Below are the code and all the weights of a small trained network. Each question names an input and a class and asks about switching units off, where a switched-off unit gives its printed mean instead of its output.

import numpy as np


def w(rows, s, z=0):
    codes = np.array(rows[::2]) - 128.0
    scale = np.full(codes.shape[1], s)
    scale[-1] = z or s
    return codes * scale


def norm(h):
    return h / np.sqrt((h * h).mean(-1, keepdims=True) + 1e-5)


def f(y):
    return y / 2 * (1 + np.tanh(0.7978845608 * (y + 0.044715 * y**3)))


def log_softmax(a):
    a = a - a.max(-1, keepdims=True)
    return a - np.log(np.exp(a).sum(-1, keepdims=True))


def net(x, mask):
    res = np.array(x, float).reshape(1, 4) / 4 @ E
    u = 0
    for l in range(2):
        y = f(norm(res) @ A[l][:, :-1].T + A[l][:, -1])
        res = res + np.where(mask[u : u + 9], y, B[l][:, -1]) @ B[l][:, :-1]
        u += 9
    return log_softmax(norm(res)[-1] @ U[:, :-1].T + U[:, -1])


A, B = {}, {}
E = w([
[2,78,216,74],'x0',
[68,148,40,246],'x1',
[16,216,191,79],'x2',
[103,101,42,79],'x3',
],0.0053)
A[0] = w([
[178,105,57,135,109],'L0N0',
[124,109,195,162,162],'L0N1',
[145,155,131,183,241],'L0N2',
[110,185,76,204,213],'L0N3',
[80,169,122,151,152],'L0N4',
[92,132,148,133,82],'L0N5',
[179,226,5,81,252],'L0N6',
[67,127,87,190,9],'L0N7',
[132,79,76,60,192],'L0N8',
],0.012,0.0018)
B[0] = w([
[50,119,114,176,202],'L0N0',
[65,107,188,189,175],'L0N1',
[120,51,119,214,190],'L0N2',
[173,78,86,53,247],'L0N3',
[109,89,146,165,186],'L0N4',
[48,154,254,170,150],'L0N5',
[2,20,88,139,254],'L0N6',
[109,155,93,164,197],'L0N7',
[71,87,106,254,171],'L0N8',
],0.0064,0.0056)
A[1] = w([
[123,101,9,186,121],'L1N0',
[138,61,188,166,104],'L1N1',
[73,73,74,98,254],'L1N2',
[153,135,164,95,94],'L1N3',
[1,77,116,152,139],'L1N4',
[160,99,208,32,148],'L1N5',
[71,164,158,157,90],'L1N6',
[98,45,108,200,191],'L1N7',
[36,129,174,134,168],'L1N8',
],0.0095,0.0031)
B[1] = w([
[255,89,56,117,216],'L1N0',
[56,170,113,122,166],'L1N1',
[154,29,138,125,218],'L1N2',
[160,182,143,143,124],'L1N3',
[153,124,82,160,254],'L1N4',
[195,168,18,134,154],'L1N5',
[137,151,126,87,152],'L1N6',
[134,111,116,174,248],'L1N7',
[166,42,95,53,201],'L1N8',
],0.0082,0.0099)
U = w([
[162,140,158,5,116],'0',
[49,63,164,115,142],'1',
[168,17,46,188,165],'2',
[118,183,160,154,11],'3',
[205,217,125,135,113],'4',
[107,195,153,157,17],'5',
[132,162,168,161,104],'6',
],0.016,0.011)

Each question gives the input, the list of numbers given to net, and the class t.
The units are the neurons (one row each of A and B). Each row of codes is followed by its name. A weight is (code - 128) times the scale printed after its matrix; where a second scale follows, it is the last column's (A, B and U).
mask holds one flag per neuron, layer by layer. A switched-off neuron (its flag False) gives its mean, the last column of its row in B, instead of its output. The means were averaged over made-up inputs and are rounded, as every weight is.
A unit's drop is (log p(t) with every unit on - log p(t) with that unit switched off) / (log p(t) with every unit on - log p(t) with every unit switched off).
The circuit of an input: a set's keep is (log p(t) with only the set's units on - log p(t) with every unit switched off) / (log p(t) with every unit on - log p(t) with every unit switched off). Starting from the 12 units with the biggest drops (on a tie, the unit counted first), units are removed one at a time, each time the one whose removal leaves the highest keep (on an exact tie, the one counted first), for as long as the keep stays at least 0.8.
circuit, biggest first: the units of the circuit, biggest drop first
top k neurons: the k neurons with the biggest drops, biggest first
drop of u: that unit's drop, to one decimal
input [6,1,1,-3], class 1: circuit, biggest first => L1N0, L0N5
input [2,3,-1,-7], class 1: circuit, biggest first => L1N0, L0N1, L1N5
input [8,-4,-5,-7], class 1: circuit, biggest first => L1N0, L1N1
input [8,0,2,-1], class 1: circuit, biggest first => L1N0
input [6,6,0,-6], class 1: circuit, biggest first => L1N0, L0N5
input [4,-1,-2,-5], class 1: top 2 neurons => L0N1, L1N0
input [-1,-1,1,-6], class 6: top 3 neurons => L0N6, L1N0, L1N2
input [8,-3,0,-2], class 0: top 2 neurons => L0N6, L0N2
input [0,1,-1,-6], class 1: top 2 neurons => L1N0, L0N6
input [-2,-4,-7,-8], class 6: top 2 neurons => L0N6, L1N8
input [0,-5,-7,-6], class 4: top 3 neurons => L0N6, L1N2, L1N8
input [6,-5,1,-8], class 0: top 2 neurons => L0N6, L1N5
input [2,2,6,1], class 0: drop of L0N0 => 0.2
input [-4,-6,4,-5], class 4: top neuron => L1N5
input [0,-7,8,0], class 0: drop of L1N6 => 0.0
input [3,2,7,-4], class 1: drop of L1N8 => 0.1
